Below is a small trained network, with its code and all its weights. Each question gives an input and a class and asks what happens when units are switched off, that is, made to give their printed mean instead of their output.

import numpy as np


def w(rows, s, z=0):
    codes = np.array(rows[::2]) - 128.0
    scale = np.full(codes.shape[1], s)
    scale[-1] = z or s
    return codes * scale


def f(y):
    return np.maximum(y, 0)


def log_softmax(a):
    a = a - a.max(-1, keepdims=True)
    return a - np.log(np.exp(a).sum(-1, keepdims=True))


def net(x, mask):
    res = np.array(x, float).reshape(1, 8) / 4 @ E
    y = f(res @ A[0][:, :-1].T + A[0][:, -1])
    res = res + np.where(mask, y, B[0][:, -1]) @ B[0][:, :-1]
    return log_softmax(res[-1] @ U[:, :-1].T + U[:, -1])


A, B = {}, {}
E = w([
[127,129,125],'x0',
[132,68,145],'x1',
[252,178,238],'x2',
[124,128,133],'x3',
[126,128,130],'x4',
[124,129,131],'x5',
[132,127,120],'x6',
[133,68,143],'x7',
],0.011)
A[0] = w([
[150,206,148,111],'neuron 1',
[87,8,140,157],'neuron 2',
[82,147,68,163],'neuron 3',
[71,77,111,189],'neuron 4',
[179,100,171,199],'neuron 5',
[78,141,126,61],'neuron 6',
[161,110,130,55],'neuron 7',
[129,167,166,78],'neuron 8',
[148,108,177,2],'neuron 9',
[172,115,156,167],'neuron 10',
[161,115,156,30],'neuron 11',
[180,207,132,107],'neuron 12',
],0.016,0.0079)
B[0] = w([
[123,41,156,206],'neuron 1',
[210,112,99,244],'neuron 2',
[71,200,160,246],'neuron 3',
[195,131,115,249],'neuron 4',
[60,194,144,249],'neuron 5',
[89,133,251,160],'neuron 6',
[138,204,82,141],'neuron 7',
[164,56,74,167],'neuron 8',
[186,188,86,157],'neuron 9',
[83,179,140,217],'neuron 10',
[168,206,89,159],'neuron 11',
[105,40,167,220],'neuron 12',
],0.012,0.011)
U = w([
[2,163,194,193],'0',
[134,223,108,251],'1',
[157,25,164,9],'2',
],0.01,0.0023)

Each question gives the input, the list of numbers given to net, and the class t.
The units are the neurons (one row each of A and B). Each row of codes is followed by its name. A weight is (code - 128) times the scale printed after its matrix; where a second scale follows, it is the last column's (A, B and U).
mask holds one flag per neuron, in row order. A switched-off neuron (its flag False) gives its mean, the last column of its row in B, instead of its output. The means were averaged over made-up inputs and are rounded, as every weight is.
A unit's drop is (log p(t) with every unit on - log p(t) with that unit switched off) / (log p(t) with every unit on - log p(t) with every unit switched off).
The circuit of an input: a set's keep is (log p(t) with only the set's units on - log p(t) with every unit switched off) / (log p(t) with every unit on - log p(t) with every unit switched off). Starting from all 12 units, units are removed one at a time, each time the one whose removal leaves the highest keep (on an exact tie, the one counted first), for as long as the keep stays at least 0.8.
circuit, biggest first: the units of the circuit, biggest drop first
most important unit: the unit with the biggest drop
k most important neurons: the k neurons with the biggest drops, biggest first
drop of u: that unit's drop, to one decimal
input [2,3,-2,-4,-6,-1,1,1], class 2: circuit, biggest first	neuron 5
input [-1,1,-3,1,3,-2,1,4], class 2: 2 most important neurons	neuron 5; neuron 10
input [-2,-7,8,1,5,3,-8,4], class 0: circuit, biggest first	neuron 5; neuron 12
input [4,-4,1,5,4,8,-5,0], class 2: circuit, biggest first	neuron 3; neuron 5
input [3,3,8,-8,2,1,-1,-8], class 0: 4 most important neurons	neuron 5; neuron 10; neuron 2; neuron 4
input [-1,3,7,-7,-1,-3,8,-4], class 0: 3 most important neurons	neuron 5; neuron 10; neuron 2
input [1,-1,6,2,-4,-2,5,-4], class 2: 4 most important neurons	neuron 3; neuron 1; neuron 12; neuron 8
input [-3,0,-7,-5,7,-7,-6,8], class 1: 2 most important neurons	neuron 3; neuron 12
input [4,7,-5,8,-2,-1,7,-5], class 1: circuit, biggest first	neuron 12; neuron 2
input [4,1,-8,-5,-8,-1,-4,-5], class 1: 4 most important neurons	neuron 4; neuron 2; neuron 12; neuron 5
input [2,-2,5,0,-5,-7,-5,2], class 0: 2 most important neurons	neuron 5; neuron 2
input [2,2,7,-5,2,3,3,-5], class 0: 4 most important neurons	neuron 5; neuron 10; neuron 2; neuron 4
input [-8,3,-6,7,-2,-1,4,-4], class 1: 2 most important neurons	neuron 4; neuron 2
input [6,-7,-8,8,2,-1,0,5], class 1: most important unit	neuron 4
input [2,6,8,5,-2,4,-7,-3], class 0: 2 most important neurons	neuron 5; neuron 12
input [1,-3,7,-4,6,6,-7,-5], class 2: 2 most important neurons	neuron 1; neuron 8
input [2,7,6,-8,3,6,-3,3], class 1: 2 most important neurons	neuron 9; neuron 11
input [-7,-2,8,3,-4,-5,8,2], class 0: 3 most important neurons	neuron 5; neuron 12; neuron 10
input [5,-4,3,-6,-3,-5,8,8], class 0: drop of neuron 4	0.4
input [3,3,-3,-2,-8,-8,-4,5], class 2: circuit, biggest first	neuron 2
input [3,8,3,-3,2,8,5,5], class 1: drop of neuron 3	0.0
input [0,7,-7,3,-3,-8,1,-4], class 1: drop of neuron 3	0.5
